Below are the code and all the weights of a small trained network. Each question names an input and a target symbol and asks about switching units off, where a switched-off unit gives its printed mean instead of its output.

import numpy as np


def w(rows, s, z=0):
    codes = np.array(rows[::2]) - 128.0
    scale = np.full(codes.shape[1], s)
    scale[-1] = z or s
    return codes * scale


def f(y):
    return np.maximum(y, 0)


def softmax(a):
    e = np.exp(a - a.max(-1, keepdims=True))
    return e / e.sum(-1, keepdims=True)


def log_softmax(a):
    a = a - a.max(-1, keepdims=True)
    return a - np.log(np.exp(a).sum(-1, keepdims=True))


def net(x, mask):
    ids = ['ΓΔΛΠΣΨΩβεζηθξτφ'.index(c) for c in x.split()]
    T = len(ids)
    res = E[ids] + P[:T]
    u = 0
    for l in range(3):
        q, k, v = (res @ M[l].T for M in (Q, K, V))
        z = softmax(np.where(np.tri(T) > 0, q @ k.T / 3**0.5, -1e9)) @ v
        res = res + np.where(mask[u], z, O[l][:, -1]) @ O[l][:, :-1]
        u += 1
        y = f(res @ A[l][:, :-1].T + A[l][:, -1])
        res = res + np.where(mask[u : u + 8], y, B[l][:, -1]) @ B[l][:, :-1]
        u += 8
    return log_softmax(res[-1] @ U[:, :-1].T + U[:, -1])


Q, K, V, O, A, B = {}, {}, {}, {}, {}, {}
E = w([
[122,77,26,91],'Γ',
[131,91,127,199],'Δ',
[125,143,211,126],'Λ',
[150,159,149,117],'Π',
[216,150,130,146],'Σ',
[248,100,217,161],'Ψ',
[122,25,131,128],'Ω',
[172,155,127,144],'β',
[181,117,80,197],'ε',
[224,139,54,103],'ζ',
[116,172,72,178],'η',
[134,141,30,140],'θ',
[154,237,199,152],'ξ',
[197,5,184,100],'τ',
[52,117,124,53],'φ',
],0.019)
P = w([
[104,154,210,55],'0',
[106,128,153,118],'1',
[107,131,135,135],'2',
[99,155,120,122],'3',
[93,174,118,109],'4',
[90,190,108,102],'5',
[91,206,104,99],'6',
[93,229,103,98],'7',
[77,244,108,75],'8',
[75,253,108,68],'9',
],0.0042)
Q[0] = w([
[250,110,53,164],'0.h1',
[71,137,139,3],'0.h1',
[201,239,184,244],'0.h1',
],0.0069)
K[0] = w([
[45,210,30,92],'0.h1',
[177,58,160,79],'0.h1',
[1,154,163,184],'0.h1',
],0.0086)
V[0] = w([
[4,159,118,179],'0.h1',
[158,119,113,46],'0.h1',
[143,24,174,185],'0.h1',
],0.0038)
O[0] = w([
[188,134,254,130,5],'0.h1',
[97,103,67,180,4],'0.h1',
[67,252,117,57,148],'0.h1',
],0.0036,0.0004)
A[0] = w([
[154,121,36,167,137],'0.n1',
[73,120,58,148,101],'0.n2',
[162,121,107,193,59],'0.n3',
[161,218,53,141,129],'0.n4',
[10,162,128,144,190],'0.n5',
[153,130,90,81,3],'0.n6',
[111,137,160,207,188],'0.n7',
[82,105,114,222,151],'0.n8',
],0.011,0.0027)
B[0] = w([
[55,231,179,69,238],'0.n1',
[178,98,154,74,185],'0.n2',
[146,48,194,113,186],'0.n3',
[115,254,36,115,255],'0.n4',
[145,17,176,217,183],'0.n5',
[55,95,174,150,150],'0.n6',
[68,49,72,213,212],'0.n7',
[148,134,62,209,206],'0.n8',
],0.0088,0.0058)
Q[1] = w([
[124,70,103,34],'1.h1',
[187,162,215,126],'1.h1',
[57,9,156,105],'1.h1',
],0.012)
K[1] = w([
[141,89,143,39],'1.h1',
[212,145,197,149],'1.h1',
[63,7,124,101],'1.h1',
],0.014)
V[1] = w([
[169,16,253,96],'1.h1',
[153,200,149,123],'1.h1',
[132,177,180,226],'1.h1',
],0.0041)
O[1] = w([
[179,253,150,131,2],'1.h1',
[88,101,76,142,145],'1.h1',
[124,95,134,217,173],'1.h1',
],0.0047,0.0052)
A[1] = w([
[89,175,129,195,224],'1.n1',
[142,107,143,185,98],'1.n2',
[255,210,74,90,49],'1.n3',
[197,55,6,82,158],'1.n4',
[178,185,124,85,188],'1.n5',
[235,40,120,72,75],'1.n6',
[170,208,172,29,39],'1.n7',
[111,155,120,189,4],'1.n8',
],0.0097,0.0026)
B[1] = w([
[146,174,78,47,255],'1.n1',
[135,84,177,195,198],'1.n2',
[132,46,94,139,187],'1.n3',
[62,174,130,186,189],'1.n4',
[138,67,114,129,178],'1.n5',
[158,221,59,9,161],'1.n6',
[152,175,248,186,166],'1.n7',
[199,179,131,97,186],'1.n8',
],0.011,0.0077)
Q[2] = w([
[163,26,30,84],'2.h1',
[223,131,85,77],'2.h1',
[115,255,28,124],'2.h1',
],0.0099)
K[2] = w([
[175,6,5,154],'2.h1',
[194,127,153,94],'2.h1',
[134,230,74,80],'2.h1',
],0.011)
V[2] = w([
[122,6,93,93],'2.h1',
[103,129,67,127],'2.h1',
[87,116,160,153],'2.h1',
],0.012)
O[2] = w([
[129,34,65,3,2],'2.h1',
[130,12,55,194,216],'2.h1',
[41,185,68,135,58],'2.h1',
],0.0059,0.0068)
A[2] = w([
[221,112,100,157,186],'2.n1',
[78,133,74,100,2],'2.n2',
[51,160,79,121,153],'2.n3',
[116,202,123,37,249],'2.n4',
[100,61,96,142,237],'2.n5',
[144,159,65,125,157],'2.n6',
[176,88,7,97,103],'2.n7',
[177,109,201,181,164],'2.n8',
],0.013,0.0061)
B[2] = w([
[182,188,189,113,248],'2.n1',
[153,128,179,235,146],'2.n2',
[105,195,139,98,193],'2.n3',
[48,125,169,97,180],'2.n4',
[181,72,4,105,213],'2.n5',
[107,76,77,111,205],'2.n6',
[125,141,199,102,219],'2.n7',
[78,58,121,184,212],'2.n8',
],0.015,0.013)
U = w([
[165,189,143,233,78],'Γ',
[166,135,142,127,254],'Δ',
[170,142,156,127,249],'Λ',
[210,100,230,141,72],'Π',
[211,41,108,213,110],'Σ',
[237,86,146,33,190],'Ψ',
[109,166,154,128,54],'Ω',
[93,143,30,138,155],'β',
[158,122,151,118,39],'ε',
[68,29,165,168,166],'ζ',
[166,109,206,55,75],'η',
[90,6,129,47,197],'θ',
[169,103,85,106,182],'ξ',
[248,255,118,122,83],'τ',
[165,112,157,119,38],'φ',
],0.0083,0.0048)

Each question gives the input, a string of symbols that net reads in full, and the target symbol t.
The units are the heads (3 rows each of Q, K, V and O) and the neurons (one row each of A and B). Each row of codes is followed by its name. A weight is (code - 128) times the scale printed after its matrix; where a second scale follows, it is the last column's (O, A, B and U).
mask holds one flag per unit, layer by layer, with each layer's heads first. A switched-off unit (its flag False) gives its mean, the last column of its rows in O or B, instead of its output. The means were averaged over made-up inputs and are rounded, as every weight is.
A unit's drop is (log p(t) with every unit on - log p(t) with that unit switched off) / (log p(t) with every unit on - log p(t) with every unit switched off).
The circuit of an input: a set's keep is (log p(t) with only the set's units on - log p(t) with every unit switched off) / (log p(t) with every unit on - log p(t) with every unit switched off). Starting from the 12 units with the biggest drops (on a tie, the unit counted first), units are removed one at a time, each time the one whose removal leaves the highest keep (on an exact tie, the one counted first), for as long as the keep stays at least 0.8.
units of the circuit, in order: the units of the circuit, biggest drop first
k most important neurons: the k neurons with the biggest drops, biggest first
top k neurons in layer l: the k neurons of layer l with the biggest drops, biggest first
input ξ ε Ω β Δ ε, target τ: units of the circuit, in order : (0.n4; 2.n8)
input Δ Δ ξ Π, target Γ: units of the circuit, in order : (2.h1)
input Λ ξ β, target Γ: units of the circuit, in order : (2.h1; 2.n5)
input Δ Σ ξ Γ ε, target Γ: top 3 neurons in layer 1 : (1.n3; 1.n8; 1.n1)
input φ Δ Ω ζ τ Δ η ζ, target Σ: top 2 neurons in layer 0 : (0.n4; 0.n7)
input η Σ Δ Σ Γ τ Λ η Ω, target Σ: top 3 neurons in layer 0 : (0.n4; 0.n1; 0.n3)
input β Γ β Δ β Π, target Ψ: units of the circuit, in order : (0.n1; 2.h1; 2.n8; 1.n7)
input Π Π β β η τ, target η: units of the circuit, in order : (1.n6; 2.n4; 1.h1; 2.n5)
input Δ Π β Ψ Δ Δ Ψ Ω Δ τ, target η: 3 most important neurons : (1.n6; 0.n1; 2.n4)
input τ β φ Δ η β Π, target Σ: units of the circuit, in order : (1.n1; 2.h1; 0.n4; 2.n3)
input β η Π, target Σ: units of the circuit, in order : (0.n1; 2.n3; 2.n7)
input ξ β Π θ Ω η Δ Γ ξ, target Γ: units of the circuit, in order : (2.h1; 2.n8)
input θ Δ Λ Δ β τ ξ β η Ω, target Σ: top 2 neurons in layer 1 : (1.n1; 1.n8)
input β Δ Ω Π Δ ξ β, target Γ: units of the circuit, in order : (2.h1)
input Δ Δ β ε Δ ξ ε Ω ζ β, target β: 4 most important neurons : (0.n4; 0.n1; 0.n5; 0.n7)
input β Λ Δ ε β Δ Ω, target Ψ: 3 most important neurons : (0.n4; 1.n7; 0.n1)
input Ψ Σ Σ η ζ Λ Δ β, target Ψ: 4 most important neurons : (0.n5; 0.n7; 1.n7; 0.n6)
input η β Π Ψ, target Π: 4 most important neurons : (1.n6; 0.n1; 2.n1; 2.n8)
input ξ Δ Λ Ω Λ Γ, target Ω: 2 most important neurons : (0.n2; 1.n7)
input Δ ζ Π Λ Γ Ψ ζ, target β: 2 most important neurons : (1.n7; 0.n4)
input ε Π Δ β ε ζ Π, target β: 3 most important neurons : (0.n4; 0.n1; 0.n3)
input Ω Ω Ω ε Δ Δ Λ η Δ ξ, target Γ: top neuron in layer 0 : (0.n5)
input ε β Δ φ Δ β η, target τ: top 2 neurons in layer 2 : (2.n8; 2.n1)
input β η η θ θ Γ Λ, target ζ: top 2 neurons in layer 2 : (2.n1; 2.n8)
input Δ Δ β Ω, target Ψ: top 2 neurons in layer 1 : (1.n6; 1.n7)
input η Ψ Γ η η Ω β, target Σ: 2 most important neurons : (1.n1; 0.n4)
input ζ η Ω Δ τ Δ Δ Δ Γ Σ, target Ψ: 3 most important neurons : (1.n3; 1.n5; 0.n4)
input Ψ ζ Δ ζ, target β: 2 most important neurons : (0.n4; 1.n7)
input η Λ Δ Λ Ω Σ β Π, target Ψ: 3 most important neurons : (0.n1; 1.n4; 1.n3)
input ζ ξ ξ Σ, target Ψ: 3 most important neurons : (1.n3; 0.n7; 0.n5)
